Below are the code and all the weights of a small trained network. Each question names an input and a class and asks about switching units off, where a switched-off unit gives its printed mean instead of its output.

import numpy as np


def w(rows, s, z=0):
    codes = np.array(rows[::2]) - 128.0
    scale = np.full(codes.shape[1], s)
    scale[-1] = z or s
    return codes * scale


def f(y):
    return y / 2 * (1 + np.tanh(0.7978845608 * (y + 0.044715 * y**3)))


def log_softmax(a):
    a = a - a.max(-1, keepdims=True)
    return a - np.log(np.exp(a).sum(-1, keepdims=True))


def net(x, mask):
    res = np.array(x, float).reshape(1, 8) / 4 @ E
    y = f(res @ A[0][:, :-1].T + A[0][:, -1])
    res = res + np.where(mask, y, B[0][:, -1]) @ B[0][:, :-1]
    return log_softmax(res[-1] @ U[:, :-1].T + U[:, -1])


A, B = {}, {}
E = w([
[148,2,186,135,100,180,138,119],'x0',
[92,121,66,215,126,68,194,126],'x1',
[118,187,222,81,128,193,161,252],'x2',
[183,136,103,140,107,152,159,171],'x3',
[152,178,105,84,127,203,176,68],'x4',
[203,194,183,230,68,149,172,84],'x5',
[150,186,123,34,169,92,174,144],'x6',
[51,90,229,120,107,80,118,156],'x7',
],0.0083)
A[0] = w([
[102,117,123,120,128,98,98,19,175],'neuron 1',
[235,205,88,115,17,151,191,142,175],'neuron 2',
[147,188,84,211,64,137,194,75,81],'neuron 3',
[142,114,152,127,151,231,129,123,99],'neuron 4',
[58,114,138,187,115,81,205,169,253],'neuron 5',
[173,16,85,165,161,99,147,69,230],'neuron 6',
[104,103,173,33,155,148,115,168,144],'neuron 7',
[46,84,202,85,175,116,114,180,141],'neuron 8',
[113,100,143,1,115,163,150,44,245],'neuron 9',
[128,176,153,42,173,125,174,114,131],'neuron 10',
[145,135,110,138,154,149,204,144,103],'neuron 11',
[169,130,129,222,135,74,66,97,132],'neuron 12',
[146,176,177,205,98,206,105,88,133],'neuron 13',
[116,210,107,106,158,165,226,82,165],'neuron 14',
[86,188,155,87,100,94,51,170,237],'neuron 15',
],0.0082,0.0048)
B[0] = w([
[121,109,114,166,169,151,98,140,207],'neuron 1',
[183,115,174,120,157,101,181,138,255],'neuron 2',
[135,62,148,38,157,155,99,167,208],'neuron 3',
[92,58,150,90,107,126,90,105,178],'neuron 4',
[94,136,90,164,195,95,170,120,213],'neuron 5',
[71,87,97,156,116,98,150,104,244],'neuron 6',
[188,121,92,117,241,182,54,204,223],'neuron 7',
[179,165,109,160,180,171,118,142,234],'neuron 8',
[119,124,17,234,200,163,91,138,244],'neuron 9',
[176,123,154,123,179,142,74,154,205],'neuron 10',
[173,110,67,69,151,125,171,108,151],'neuron 11',
[96,70,155,96,143,95,99,99,196],'neuron 12',
[87,30,172,52,103,79,169,112,214],'neuron 13',
[255,162,110,151,151,114,180,133,220],'neuron 14',
[114,125,149,159,203,90,122,129,237],'neuron 15',
],0.0091,0.0088)
U = w([
[48,135,116,228,129,114,156,102,227],'0',
[191,186,128,149,172,175,110,191,153],'1',
[157,107,234,82,101,98,195,100,150],'2',
[96,238,135,51,15,166,84,116,2],'3',
[82,51,130,89,157,142,27,140,116],'4',
[135,126,70,75,3,144,106,141,67],'5',
],0.0076,0.0044)

Each question gives the input, the list of numbers given to net, and the class t.
The units are the neurons (one row each of A and B). Each row of codes is followed by its name. A weight is (code - 128) times the scale printed after its matrix; where a second scale follows, it is the last column's (A, B and U).
mask holds one flag per neuron, in row order. A switched-off neuron (its flag False) gives its mean, the last column of its row in B, instead of its output. The means were averaged over made-up inputs and are rounded, as every weight is.
A unit's drop is (log p(t) with every unit on - log p(t) with that unit switched off) / (log p(t) with every unit on - log p(t) with every unit switched off).
The circuit of an input: a set's keep is (log p(t) with only the set's units on - log p(t) with every unit switched off) / (log p(t) with every unit on - log p(t) with every unit switched off). Starting from the 12 units with the biggest drops (on a tie, the unit counted first), units are removed one at a time, each time the one whose removal leaves the highest keep (on an exact tie, the one counted first), for as long as the keep stays at least 0.8.
circuit, biggest first: the units of the circuit, biggest drop first
k most important neurons: the k neurons with the biggest drops, biggest first
drop of u: that unit's drop, to one decimal
input [8,2,1,8,0,-3,1,7], class 1: circuit, biggest first : (neuron 8; neuron 13)
input [-4,1,5,-2,-4,7,6,-4], class 2: circuit, biggest first : (neuron 9; neuron 7)
input [-5,-5,-5,-2,-8,8,-6,2], class 4: circuit, biggest first : (neuron 12)
input [3,-4,-5,4,-3,-5,6,1], class 1: circuit, biggest first : (neuron 13; neuron 12)
input [7,-4,7,1,8,5,-4,0], class 2: 2 most important neurons : (neuron 13; neuron 2)
input [-7,-5,-6,3,3,-4,-6,5], class 0: circuit, biggest first : (neuron 3; neuron 7)
input [5,-1,-8,8,-3,-2,-3,-4], class 0: 2 most important neurons : (neuron 6; neuron 7)
input [2,5,1,-3,4,-4,-1,4], class 0: circuit, biggest first : (neuron 3; neuron 5)
input [7,1,-5,0,-5,-5,0,0], class 0: 2 most important neurons : (neuron 6; neuron 3)
input [4,-2,-7,-6,-3,4,1,0], class 0: 2 most important neurons : (neuron 7; neuron 6)
input [4,-4,2,-6,-5,-4,3,-4], class 1: 2 most important neurons : (neuron 8; neuron 13)
input [3,-6,7,-3,8,4,-2,6], class 4: 2 most important neurons : (neuron 4; neuron 13)
input [8,2,6,-2,-6,-4,-1,-2], class 1: 2 most important neurons : (neuron 8; neuron 13)
input [-3,6,-2,-3,5,5,3,0], class 2: most important neuron : (neuron 9)
input [-4,1,-7,-4,-4,8,-6,2], class 4: 2 most important neurons : (neuron 3; neuron 12)
input [7,-5,-3,1,-8,7,0,2], class 2: 3 most important neurons : (neuron 9; neuron 7; neuron 13)
input [-6,-2,4,-5,-8,1,-4,5], class 1: 4 most important neurons : (neuron 8; neuron 6; neuron 13; neuron 4)
input [1,7,3,2,-7,-8,1,3], class 1: 2 most important neurons : (neuron 8; neuron 7)
input [0,7,-8,3,8,3,-5,-2], class 4: 2 most important neurons : (neuron 3; neuron 1)
input [1,-3,-5,-3,7,7,-4,-5], class 2: circuit, biggest first : (neuron 13)
input [0,0,-7,-1,-8,7,-1,-1], class 4: 2 most important neurons : (neuron 3; neuron 12)
input [7,4,-7,-8,-3,-6,4,-7], class 0: drop of neuron 6 : 0.2
input [4,-5,-1,-7,4,5,-6,-8], class 4: drop of neuron 1 : 0.1
input [8,7,-2,-3,1,-4,-7,4], class 0: drop of neuron 14 : 0.0
input [4,5,6,-5,1,-6,1,-4], class 1: drop of neuron 13 : 0.1
